Here is a tiny trained network, its code and every weight. The questions are about switching its units off for an input and a class, where a switched-off unit gives its printed mean instead of its output.

import numpy as np


def w(rows, s, z=0):
    codes = np.array(rows[::2]) - 128.0
    scale = np.full(codes.shape[1], s)
    scale[-1] = z or s
    return codes * scale


def f(y):
    return y / 2 * (1 + np.tanh(0.7978845608 * (y + 0.044715 * y**3)))


def log_softmax(a):
    a = a - a.max(-1, keepdims=True)
    return a - np.log(np.exp(a).sum(-1, keepdims=True))


def net(x, mask):
    res = np.array(x, float).reshape(1, 8) / 4 @ E
    y = f(res @ A[0][:, :-1].T + A[0][:, -1])
    res = res + np.where(mask, y, B[0][:, -1]) @ B[0][:, :-1]
    return log_softmax(res[-1] @ U[:, :-1].T + U[:, -1])


A, B = {}, {}
E = w([
[122,6,170,83],'x0',
[123,131,129,125],'x1',
[138,120,121,133],'x2',
[205,162,166,58],'x3',
[130,126,127,129],'x4',
[103,121,48,47],'x5',
[136,122,122,132],'x6',
[129,128,129,128],'x7',
],0.018)
A[0] = w([
[76,145,81,159,174],'n0',
[145,189,96,44,87],'n1',
[100,56,182,124,186],'n2',
[52,95,92,188,246],'n3',
[130,66,174,108,115],'n4',
[160,103,175,131,105],'n5',
[113,141,35,74,118],'n6',
[203,137,142,86,154],'n7',
[84,32,94,9,29],'n8',
[212,172,173,54,182],'n9',
],0.014,0.011)
B[0] = w([
[80,161,108,138,203],'n0',
[168,110,103,106,184],'n1',
[105,79,159,166,221],'n2',
[56,87,99,174,255],'n3',
[132,67,247,77,190],'n4',
[157,152,172,147,159],'n5',
[118,81,90,69,203],'n6',
[178,138,146,95,183],'n7',
[170,221,122,233,232],'n8',
[207,177,154,105,217],'n9',
],0.014,0.021)
U = w([
[98,154,90,217,255],'0',
[192,193,123,141,194],'1',
[49,104,10,57,90],'2',
[169,129,58,6,63],'3',
[61,22,147,119,61],'4',
[164,103,194,59,22],'5',
],0.012,0.01)

Each question gives the input, the list of numbers given to net, and the class t.
The units are the neurons (one row each of A and B). Each row of codes is followed by its name. A weight is (code - 128) times the scale printed after its matrix; where a second scale follows, it is the last column's (A, B and U).
mask holds one flag per neuron, in row order. A switched-off neuron (its flag False) gives its mean, the last column of its row in B, instead of its output. The means were averaged over made-up inputs and are rounded, as every weight is.
A unit's drop is (log p(t) with every unit on - log p(t) with that unit switched off) / (log p(t) with every unit on - log p(t) with every unit switched off).
The circuit of an input: a set's keep is (log p(t) with only the set's units on - log p(t) with every unit switched off) / (log p(t) with every unit on - log p(t) with every unit switched off). Starting from all 10 units, units are removed one at a time, each time the one whose removal leaves the highest keep (on an exact tie, the one counted first), for as long as the keep stays at least 0.8.
circuit, biggest first: the units of the circuit, biggest drop first
most important unit: the unit with the biggest drop
top k neurons: the k neurons with the biggest drops, biggest first
drop of u: that unit's drop, to one decimal
input [-3,-5,-6,1,7,4,-3,8], class 3: most important unit => n3
input [-7,1,-5,1,0,5,-8,5], class 3: top 2 neurons => (n3; n1)
input [8,-3,-3,8,-2,1,3,-5], class 1: top 3 neurons => (n8; n9; n6)
input [2,-7,-4,8,-6,4,5,3], class 1: top 2 neurons => (n8; n9)
input [7,-1,-7,1,2,-5,0,0], class 5: top 3 neurons => (n3; n5; n4)
input [-6,0,3,1,5,-4,8,5], class 1: top 2 neurons => (n3; n2)
input [0,-8,-8,1,2,-8,-1,-1], class 1: top 2 neurons => (n3; n4)
input [1,-6,-2,3,2,-2,-6,8], class 5: top 2 neurons => (n8; n0)
input [6,-8,3,-1,7,1,5,-6], class 0: top 2 neurons => (n8; n6)
input [0,-5,7,8,-4,1,0,-7], class 3: circuit, biggest first => (n8; n2)
input [1,-8,-3,0,7,-7,-1,7], class 4: top 3 neurons => (n8; n9; n7)
input [5,-5,5,1,-3,-8,-7,1], class 5: top 2 neurons => (n3; n5)
input [0,-4,8,-8,-1,7,5,2], class 2: top 4 neurons => (n6; n9; n2; n5)
input [0,6,7,-5,6,5,7,-2], class 2: most important unit => n6
input [5,6,1,7,6,5,-3,-8], class 1: drop of n8 => 2.7
input [-5,-3,0,-2,1,3,7,-3], class 2: drop of n0 => 0.0
input [4,-2,3,4,3,5,0,0], class 1: drop of n8 => 2.8
input [4,3,-8,1,3,-5,4,1], class 5: drop of n0 => 0.1
